[-13  -1 -36   1 -10  26 -35 -15] : Q524
[ 35 -25  33  27 -24 -25 -16  18] : Q316
[  4  46 -12  24  32   2 -44  18] : Q653
[ -8  46 -15  33  28 -15 -25 -11] : Q462
[ 36  20  32  53  19 -39 -15  31] : Q381
[-16  18  -8 -12  -5  33 -30  33] : Q206
[ 36 -13  25  37 -24 -20 -49  13] : Q162
[  7 -16  41 -25  19 -27  45  -3] : Q437
[ 34 -25  33  27 -24 -47  29 -56] : Q790
rest: [  7 -16] : [ 41 -25  19 -27  45  -3]
rest: [ 28 -15] : [-25 -11]
chg Q437: [  7 -16  41 -25  19 -27  45  -2] : 7, [-3]
rest: [ 35 -25  33  27 -24] : [-25 -16  18]
chg Q162: [ 36 -14  25  37 -24 -20 -49  13] : 1, [-13]
chg Q316: [ 35 -25  33  28 -24 -25 -16  18] : 3, [27]
rest: [-16  18  -8] : [-12  -5  33 -30  33]

[ 28  21   4 -37] = Q162
[-48 -12  30  19] = Q790
[ 33 -52 -25  29] = Q437
[ 45  11 -11 -12] = Q582
[-18 -35 -59   4] = Q462
[-26 -52  15  10] = Q897
chg Q462: [-18 -35 -59   3] : 3, [4]
chg Q162: [ 28  21   3 -37] : 2, [4]
rest: [-48 -12] : [30 19]

[-37  31  53  -3  19  29  24  12   2  20 -17 -37   0 -49 -44  32  -5   7
 -35 -41 -11  -8  18 -31  25 -14  54  39 -36  20  23  22]  Q462
[-55  34  52  -2  16  55  19   6  -2  11  -1 -39  -4 -51 -50  23 -15  18
  -8 -48 -13  -1  23 -28  12 -25  33  38 -20  10  32  21]  Q437
[-37  32  29  22 -15  48 -10  32   9 -25  28 -29  23 -24 -17   1 -16  11
  -1 -58  32  29   4  29  -8 -47  40  -5  27 -20  21  -1]  Q316
chg Q462: [-37  31  53  -3  19  28  24  12   2  20 -17 -37   0 -49 -44  32  -5   7
 -35 -41 -11  -8  18 -31  25 -14  54  39 -36  20  23  22] : 5, [29]
chg Q316: [-37  32  29  22 -15  48 -10  32   9 -25  28 -29  23 -24 -17   1 -16  11
  -1 -58  32  29   4  29  -8 -48  40  -5  27 -20  21  -1] : 25, [-47]
rest: [-37  31] : [ 53  -3  19  29  24  12   2  20 -17 -37   0 -49 -44  32  -5   7 -35 -41
 -11  -8  18 -31  25 -14  54  39 -36  20  23  22]
rest: [ 29  -8 -47] : [ 40  -5  27 -20  21  -1]

[-31  15   3  22  -8  -8  11  -1  -5  -3  10   1  20  17 -12 -29 -12 -10
  -5   8   8   1  24  15   3   8  16  -2 -21  12  -5   1 -11   7  22   0
  27   5  -4  -4  19   4  12  14  27  29   1  23  16   1 -16  -8   1  17
 -19 -10  -6] -> Q206
[-26   4  24  24  -7 -17   2   0  10  -1  39   3  42  18 -33 -38   6 -43
 -13  20  34   7  39  34 -31 -16  46  -1  -7  32   0 -18  -7   4  15  -2
  47   7   0 -22  15   7  17  28  35  38  -7  35  20   1 -17 -12 -10  28
 -12 -27  -7] -> Q462
[-31  15   3  22  -8  -8  11  -1  -5  -3  10   1  20  17 -12 -29 -12 -10
  -5   8   8   1  24  15   3   8  16  -2 -21  12  -5   1 -11   7  22   0
  27   5  -4 -27   3   4   0  22  11  14   2  12  10  -3  -1 -12 -13  18
   5 -19   5] -> Q897
chg Q462: [-26   4  24  24  -7 -17   2   0  10  -1  39   3  42  18 -33 -38   6 -43
 -13  20  34   7  39  34 -30 -16  46  -1  -7  32   0 -18  -7   4  15  -2
  47   7   0 -22  15   7  17  28  35  38  -7  35  20   1 -17 -12 -10  28
 -12 -27  -7] : 24, [-31]
chg Q897: [-31  15   3  22  -8  -8  11  -1  -5  -3  10   1  20  17 -12 -29 -12 -10
  -5   8   9   1  24  15   3   8  16  -2 -21  12  -5   1 -11   7  22   0
  27   5  -4 -27   3   4   0  22  11  14   2  12  10  -3  -1 -12 -13  18
   5 -19   5] : 20, [8]
chg Q462: [-26   4  24  24  -7 -17   2   0  10  -1  39   2  42  18 -33 -38   6 -43
 -13  20  34   7  39  34 -31 -16  46  -1  -7  32   0 -18  -7   4  15  -2
  47   7   0 -22  15   7  17  28  35  38  -7  35  20   1 -17 -12 -10  28
 -12 -27  -7] : 11, [3]

